Here is a tiny trained network, its code and every weight. The questions are about switching its units off for an input and a class, where a switched-off unit gives its printed mean instead of its output.

import numpy as np


def w(rows, s, z=0):
    codes = np.array(rows[::2]) - 128.0
    scale = np.full(codes.shape[1], s)
    scale[-1] = z or s
    return codes * scale


def f(y):
    return np.maximum(y, 0)


def log_softmax(a):
    a = a - a.max(-1, keepdims=True)
    return a - np.log(np.exp(a).sum(-1, keepdims=True))


def net(x, mask):
    res = np.array(x, float).reshape(1, 3) / 4 @ E
    y = f(res @ A[0][:, :-1].T + A[0][:, -1])
    res = res + np.where(mask, y, B[0][:, -1]) @ B[0][:, :-1]
    return log_softmax(res[-1] @ U[:, :-1].T + U[:, -1])


A, B = {}, {}
E = w([
[106,82,101,161,65,98,41,94,120,145],'x0',
[31,200,219,151,109,99,114,151,51,49],'x1',
[128,250,128,142,139,104,90,79,228,113],'x2',
],0.014)
A[0] = w([
[34,204,215,198,89,67,116,128,55,39,52],'neuron 0',
[91,46,173,115,71,128,151,187,80,117,2],'neuron 1',
[162,156,101,181,170,81,132,62,245,195,83],'neuron 2',
[67,181,154,140,159,89,84,90,194,58,89],'neuron 3',
[49,92,119,226,12,96,5,46,119,119,98],'neuron 4',
[127,254,174,82,162,197,234,176,112,113,120],'neuron 5',
[128,199,121,121,149,44,132,44,153,81,69],'neuron 6',
],0.0086,0.004)
B[0] = w([
[133,51,70,126,131,208,95,53,194,114,251],'neuron 0',
[91,115,106,138,188,102,198,155,72,96,178],'neuron 1',
[125,74,134,127,168,199,135,115,80,73,208],'neuron 2',
[32,75,135,98,134,58,143,132,77,142,198],'neuron 3',
[206,202,78,55,105,179,129,166,67,190,222],'neuron 4',
[172,214,57,54,127,139,145,129,150,145,203],'neuron 5',
[41,147,132,102,249,109,164,115,65,56,185],'neuron 6',
],0.011,0.021)
U = w([
[128,32,90,133,152,202,118,92,214,142,116],'0',
[73,94,141,120,181,88,184,155,22,98,107],'1',
[154,254,102,78,116,170,133,161,122,185,97],'2',
[126,128,142,92,110,148,114,148,131,97,248],'3',
[143,143,186,221,111,104,127,188,170,110,111],'4',
[101,185,146,199,84,130,106,178,189,127,108],'5',
[110,145,205,183,138,122,147,151,159,148,111],'6',
],0.011,0.016)

Each question gives the input, the list of numbers given to net, and the class t.
The units are the neurons (one row each of A and B). Each row of codes is followed by its name. A weight is (code - 128) times the scale printed after its matrix; where a second scale follows, it is the last column's (A, B and U).
mask holds one flag per neuron, in row order. A switched-off neuron (its flag False) gives its mean, the last column of its row in B, instead of its output. The means were averaged over made-up inputs and are rounded, as every weight is.
A unit's drop is (log p(t) with every unit on - log p(t) with that unit switched off) / (log p(t) with every unit on - log p(t) with every unit switched off).
The circuit of an input: a set's keep is (log p(t) with only the set's units on - log p(t) with every unit switched off) / (log p(t) with every unit on - log p(t) with every unit switched off). Starting from all 7 units, units are removed one at a time, each time the one whose removal leaves the highest keep (on an exact tie, the one counted first), for as long as the keep stays at least 0.8.
units of the circuit, in order: the units of the circuit, biggest drop first
most important unit: the unit with the biggest drop
top k neurons: the k neurons with the biggest drops, biggest first
drop when u is switched off: that unit's drop, to one decimal
input [-8,3,-5], class 2: units of the circuit, in order => neuron 5
input [-1,5,4], class 0: top 2 neurons => neuron 0; neuron 1
input [-1,-3,-2], class 3: top 3 neurons => neuron 0; neuron 4; neuron 2
input [4,-3,4], class 1: units of the circuit, in order => neuron 0; neuron 5
input [5,5,5], class 0: top 4 neurons => neuron 0; neuron 5; neuron 1; neuron 3
input [2,-3,-1], class 3: top 3 neurons => neuron 0; neuron 2; neuron 4
input [-1,-3,3], class 3: top 2 neurons => neuron 0; neuron 1
input [-2,1,-3], class 3: units of the circuit, in order => neuron 6; neuron 3; neuron 4; neuron 0
input [4,-5,6], class 1: units of the circuit, in order => neuron 0; neuron 2
input [0,2,-1], class 3: top 3 neurons => neuron 0; neuron 2; neuron 4
input [-6,-5,-6], class 1: top 2 neurons => neuron 0; neuron 4
input [7,5,2], class 2: top 2 neurons => neuron 4; neuron 2
input [-3,0,5], class 1: units of the circuit, in order => neuron 4; neuron 0
input [1,4,6], class 1: units of the circuit, in order => neuron 3
input [-7,-2,-4], class 2: top 2 neurons => neuron 0; neuron 5
input [6,-3,-2], class 2: top 2 neurons => neuron 0; neuron 4
input [1,1,-2], class 3: top 2 neurons => neuron 0; neuron 6
input [5,6,-2], class 0: top 2 neurons => neuron 0; neuron 5
input [8,-4,3], class 2: top 2 neurons => neuron 4; neuron 0
input [-7,4,2], class 2: most important unit => neuron 5
input [0,3,8], class 1: top 2 neurons => neuron 6; neuron 3
input [7,-5,5], class 2: top 2 neurons => neuron 4; neuron 0
input [-7,7,0], class 0: drop when neuron 4 is switched off => 0.5
input [-3,7,2], class 0: drop when neuron 0 is switched off => 1.3
input [8,6,-7], class 2: drop when neuron 3 is switched off => 0.2
input [-3,6,3], class 0: drop when neuron 0 is switched off => 1.6
input [7,8,2], class 0: most important unit => neuron 0
